Below is a small trained network, with its code and all its weights. Each question gives an input and a target symbol and asks what happens when units are switched off, that is, made to give their printed mean instead of their output.

import numpy as np


def w(rows, s, z=0):
    codes = np.array(rows[::2]) - 128.0
    scale = np.full(codes.shape[1], s)
    scale[-1] = z or s
    return codes * scale


def norm(h):
    return h / np.sqrt((h * h).mean(-1, keepdims=True) + 1e-5)


def f(y):
    return np.maximum(y, 0)


def softmax(a):
    e = np.exp(a - a.max(-1, keepdims=True))
    return e / e.sum(-1, keepdims=True)


def log_softmax(a):
    a = a - a.max(-1, keepdims=True)
    return a - np.log(np.exp(a).sum(-1, keepdims=True))


def net(x, mask):
    ids = ['ΛΨΩαβγζξπφ'.index(c) for c in x.split()]
    T = len(ids)
    res = E[ids] + P[:T]
    r = norm(res)
    for j in range(2):
        rows = slice(2 * j, 2 * j + 2)
        q, k, v = (r @ M[0][rows].T for M in (Q, K, V))
        z = softmax(np.where(np.tri(T) > 0, q @ k.T / 2**0.5, -1e9)) @ v
        o = O[0][rows]
        res = res + np.where(mask[j], z, o[:, -1]) @ o[:, :-1]
    y = f(norm(res) @ A[0][:, :-1].T + A[0][:, -1])
    res = res + np.where(mask[2:6], y, B[0][:, -1]) @ B[0][:, :-1]
    return log_softmax(norm(res)[-1] @ U[:, :-1].T + U[:, -1])


Q, K, V, O, A, B = {}, {}, {}, {}, {}, {}
E = w([
[106,152,160,134,125],'Λ',
[248,120,35,91,116],'Ψ',
[110,177,156,150,145],'Ω',
[89,175,208,154,127],'α',
[127,148,140,152,119],'β',
[113,163,176,158,105],'γ',
[111,172,157,161,115],'ζ',
[125,148,178,136,135],'ξ',
[125,144,175,150,101],'π',
[156,146,154,190,140],'φ',
],0.0018)
P = w([
[160,35,7,67,143],'0',
[74,144,141,37,130],'1',
[97,142,143,34,131],'2',
[106,159,145,24,128],'3',
[110,172,153,16,127],'4',
[114,187,156,2,119],'5',
],0.0007)
Q[0] = w([
[124,197,206,177,144],'H1',
[93,71,131,253,172],'H1',
[149,205,220,86,111],'H2',
[138,41,55,145,89],'H2',
],0.0049)
K[0] = w([
[140,70,43,86,94],'H1',
[52,174,156,8,68],'H1',
[167,94,32,74,154],'H2',
[48,192,254,202,159],'H2',
],0.0045)
V[0] = w([
[190,163,112,250,143],'H1',
[197,66,190,142,218],'H1',
[144,30,149,140,7],'H2',
[105,66,49,145,187],'H2',
],0.0025)
O[0] = w([
[171,251,183,175,104,2],'H1',
[181,150,239,75,179,6],'H1',
[152,95,159,117,51,155],'H2',
[113,159,87,63,126,237],'H2',
],0.0033,0.00049)
A[0] = w([
[8,173,252,156,145,254],'N1',
[100,59,147,119,165,162],'N2',
[213,195,170,150,130,79],'N3',
[58,110,62,137,75,198],'N4',
],0.0021,0.0008)
B[0] = w([
[219,33,38,210,169,252],'N1',
[95,191,252,162,174,153],'N2',
[106,238,211,24,110,157],'N3',
[100,183,217,145,99,195],'N4',
],0.0017,0.0023)
U = w([
[1,58,87,22,138,204],'Λ',
[235,98,15,58,129,161],'Ψ',
[83,182,53,132,239,104],'Ω',
[122,45,156,227,210,141],'α',
[87,200,104,57,47,8],'β',
[127,80,126,204,57,98],'γ',
[83,199,49,223,77,119],'ζ',
[153,55,205,50,209,37],'ξ',
[171,37,206,110,23,133],'π',
[207,235,230,99,152,210],'φ',
],0.0056,0.0016)

Each question gives the input, a string of symbols that net reads in full, and the target symbol t.
The units are the heads (2 rows each of Q, K, V and O) and the neurons (one row each of A and B). Each row of codes is followed by its name. A weight is (code - 128) times the scale printed after its matrix; where a second scale follows, it is the last column's (O, A, B and U).
mask holds one flag per unit, heads first, then neurons. A switched-off unit (its flag False) gives its mean, the last column of its rows in O or B, instead of its output. The means were averaged over made-up inputs and are rounded, as every weight is.
A unit's drop is (log p(t) with every unit on - log p(t) with that unit switched off) / (log p(t) with every unit on - log p(t) with every unit switched off).
The circuit of an input: a set's keep is (log p(t) with only the set's units on - log p(t) with every unit switched off) / (log p(t) with every unit on - log p(t) with every unit switched off). Starting from all 6 units, units are removed one at a time, each time the one whose removal leaves the highest keep (on an exact tie, the one counted first), for as long as the keep stays at least 0.8.
units of the circuit, in order: the units of the circuit, biggest drop first
unit that matters most: the unit with the biggest drop
top k neurons: the k neurons with the biggest drops, biggest first
heads that matter: for each layer, one digit per head in row order, 1 if its drop is at least 0.15 and else 0, layers parted by /
drop of u: that unit's drop, to one decimal
input ζ Ψ Ψ Λ, target ζ: top 2 neurons : [N1 N4]
input Ψ φ π β, target φ: heads that matter : 10
input Ω ξ ζ, target Ω: units of the circuit, in order : [H2]
input φ Λ ζ, target φ: heads that matter : 10
input ξ Λ γ γ, target ξ: heads that matter : 10
input ξ φ Λ Ψ, target φ: units of the circuit, in order : [H1 N1]
input Ψ Λ φ, target φ: heads that matter : 01
input Ψ φ π, target φ: heads that matter : 10
input α π π, target α: heads that matter : 01
input Ψ Ω Ψ Λ, target Ψ: heads that matter : 10
input π ζ β, target π: heads that matter : 01
input Ω Λ ξ γ, target Ω: heads that matter : 01
input Λ ζ Ω, target Λ: heads that matter : 10
input Λ Λ π, target Λ: heads that matter : 10
input Ω Ω ξ φ, target Ω: unit that matters most : H2
input ζ Λ ξ γ γ, target ζ: heads that matter : 10
input α Ω ξ β γ, target α: heads that matter : 01
input ξ φ ζ α Λ, target ξ: top 2 neurons : [N1 N4]
input Λ φ φ, target Λ: heads that matter : 11
input π β Λ, target π: heads that matter : 01
input ξ ζ Λ, target ξ: units of the circuit, in order : [H1]
input ζ Ψ ζ ζ Ω ζ, target ζ: drop of N1 : 0.1
input α γ Ω π Ω ξ, target α: drop of H2 : 0.5
input π π ζ, target π: drop of H2 : 0.9
input α Ψ Ψ Ψ α, target α: drop of N1 : 1.0
